Below are the code and all the weights of a small trained network. Each question names an input and a class and asks about switching units off, where a switched-off unit gives its printed mean instead of its output.

import numpy as np


def w(rows, s, z=0):
    codes = np.array(rows[::2]) - 128.0
    scale = np.full(codes.shape[1], s)
    scale[-1] = z or s
    return codes * scale


def norm(h):
    return h / np.sqrt((h * h).mean(-1, keepdims=True) + 1e-5)


def f(y):
    return np.maximum(y, 0)


def log_softmax(a):
    a = a - a.max(-1, keepdims=True)
    return a - np.log(np.exp(a).sum(-1, keepdims=True))


def net(x, mask):
    res = np.array(x, float).reshape(1, 7) / 4 @ E
    u = 0
    for l in range(2):
        y = f(norm(res) @ A[l][:, :-1].T + A[l][:, -1])
        res = res + np.where(mask[u : u + 6], y, B[l][:, -1]) @ B[l][:, :-1]
        u += 6
    return log_softmax(norm(res)[-1] @ U[:, :-1].T + U[:, -1])


A, B = {}, {}
E = w([
[228,168,90,92,131,38,158,183,67,101],'x0',
[31,163,75,93,160,29,200,124,182,75],'x1',
[161,71,162,140,229,211,172,119,164,3],'x2',
[87,127,26,124,32,254,173,174,149,163],'x3',
[168,159,142,119,166,161,131,47,193,91],'x4',
[123,52,15,102,121,136,137,106,69,85],'x5',
[162,165,179,2,127,169,58,225,107,114],'x6',
],0.0043)
A[0] = w([
[160,79,156,128,173,97,194,166,178,89,141],'0.n1',
[143,120,77,2,214,146,219,112,211,39,3],'0.n2',
[208,79,64,119,131,190,126,186,124,121,70],'0.n3',
[31,149,68,75,36,159,164,148,109,183,98],'0.n4',
[101,70,126,128,117,186,124,35,177,114,71],'0.n5',
[77,107,111,141,146,166,165,71,104,129,107],'0.n6',
],0.0065,0.0029)
B[0] = w([
[92,178,144,108,111,130,150,162,144,160,214],'0.n1',
[102,239,70,123,199,148,254,219,192,107,251],'0.n2',
[154,60,149,122,79,76,116,130,91,28,195],'0.n3',
[132,79,91,197,94,80,43,189,190,156,253],'0.n4',
[130,90,142,87,106,125,157,65,120,96,228],'0.n5',
[38,209,109,191,111,180,117,45,127,94,194],'0.n6',
],0.0084,0.0046)
A[1] = w([
[189,130,170,162,100,142,156,39,142,122,130],'1.n1',
[55,183,135,134,127,149,156,2,62,103,57],'1.n2',
[207,180,154,129,117,124,73,136,150,169,112],'1.n3',
[164,112,152,150,138,2,181,106,137,117,123],'1.n4',
[156,86,87,67,154,12,142,139,67,125,149],'1.n5',
[166,172,198,67,173,128,93,122,90,155,2],'1.n6',
],0.0076,0.0032)
B[1] = w([
[194,115,54,139,147,130,91,104,190,152,237],'1.n1',
[211,53,196,114,152,140,146,96,134,113,253],'1.n2',
[126,170,117,82,244,140,141,78,131,214,220],'1.n3',
[159,152,99,153,107,183,72,210,70,125,248],'1.n4',
[117,62,196,95,39,205,186,171,86,110,245],'1.n5',
[53,178,176,140,193,1,88,89,119,112,182],'1.n6',
],0.0086,0.0038)
U = w([
[195,191,131,150,162,102,39,126,171,233,99],'0',
[104,246,131,105,192,137,252,159,173,39,198],'1',
[213,6,203,151,138,154,122,10,181,65,58],'2',
[195,61,168,100,17,125,118,236,42,81,252],'3',
[59,209,254,55,205,45,92,135,100,155,11],'4',
[42,101,34,165,31,85,94,123,204,131,103],'5',
],0.0098,0.0015)

Each question gives the input, the list of numbers given to net, and the class t.
The units are the neurons (one row each of A and B). Each row of codes is followed by its name. A weight is (code - 128) times the scale printed after its matrix; where a second scale follows, it is the last column's (A, B and U).
mask holds one flag per neuron, layer by layer. A switched-off neuron (its flag False) gives its mean, the last column of its row in B, instead of its output. The means were averaged over made-up inputs and are rounded, as every weight is.
A unit's drop is (log p(t) with every unit on - log p(t) with that unit switched off) / (log p(t) with every unit on - log p(t) with every unit switched off).
The circuit of an input: a set's keep is (log p(t) with only the set's units on - log p(t) with every unit switched off) / (log p(t) with every unit on - log p(t) with every unit switched off). Starting from all 12 units, units are removed one at a time, each time the one whose removal leaves the highest keep (on an exact tie, the one counted first), for as long as the keep stays at least 0.8.
units of the circuit, in order: the units of the circuit, biggest drop first
k most important neurons: the k neurons with the biggest drops, biggest first
k most important neurons of layer l: the k neurons of layer l with the biggest drops, biggest first
drop of u: that unit's drop, to one decimal
input [-6,-7,4,-6,2,-7,-2], class 0: 2 most important neurons : 1.n1, 0.n6
input [3,-3,-2,-7,5,6,-7], class 3: units of the circuit, in order : 1.n4
input [-6,-2,-2,7,-4,-7,8], class 0: units of the circuit, in order : 1.n3, 1.n5, 0.n2
input [-6,4,-6,3,8,4,-7], class 2: 2 most important neurons : 1.n2, 0.n5
input [-3,4,-7,-2,-5,-1,8], class 0: 3 most important neurons : 0.n4, 0.n3, 1.n3
input [2,4,-4,-2,-7,0,-8], class 3: 2 most important neurons : 1.n5, 1.n4
input [-6,-5,-2,1,-4,7,-7], class 2: 3 most important neurons of layer 0 : 0.n6, 0.n5, 0.n2
input [1,-7,-1,-6,-5,2,5], class 4: 3 most important neurons : 1.n6, 1.n3, 0.n4
input [-4,5,1,-3,8,-7,-6], class 2: 2 most important neurons of layer 1 : 1.n2, 1.n1
input [1,2,-7,-2,-8,-4,0], class 3: 2 most important neurons : 1.n5, 0.n6
input [6,8,-4,8,3,-5,7], class 5: 2 most important neurons : 0.n4, 1.n2
input [-4,-2,8,-6,2,-5,0], class 1: units of the circuit, in order : 0.n1, 1.n2
input [1,7,-7,0,-6,6,-5], class 3: 2 most important neurons of layer 0 : 0.n2, 0.n1
input [8,2,-1,4,-5,2,-7], class 3: units of the circuit, in order : 1.n5
input [-1,-3,-6,-6,1,5,2], class 4: 2 most important neurons : 1.n6, 0.n3
input [-5,-5,6,-5,3,0,6], class 4: 2 most important neurons of layer 1 : 1.n6, 1.n2
input [-1,-7,-8,-5,1,4,5], class 4: 2 most important neurons : 1.n6, 0.n4
input [4,2,-7,7,-2,-2,7], class 5: 3 most important neurons : 0.n4, 1.n2, 1.n4
input [-3,-6,-3,1,2,1,5], class 0: 3 most important neurons of layer 1 : 1.n3, 1.n5, 1.n2
input [2,8,2,7,-8,-3,2], class 5: most important neuron of layer 0 : 0.n4
input [-5,7,0,0,-4,-4,2], class 5: drop of 1.n1 : 0.0
input [-5,3,6,-3,6,7,-3], class 1: drop of 0.n2 : 2.2
input [5,-3,-7,-4,-6,5,-8], class 3: drop of 1.n5 : 0.1
input [-7,4,0,-3,2,1,0], class 2: drop of 1.n2 : 1.5
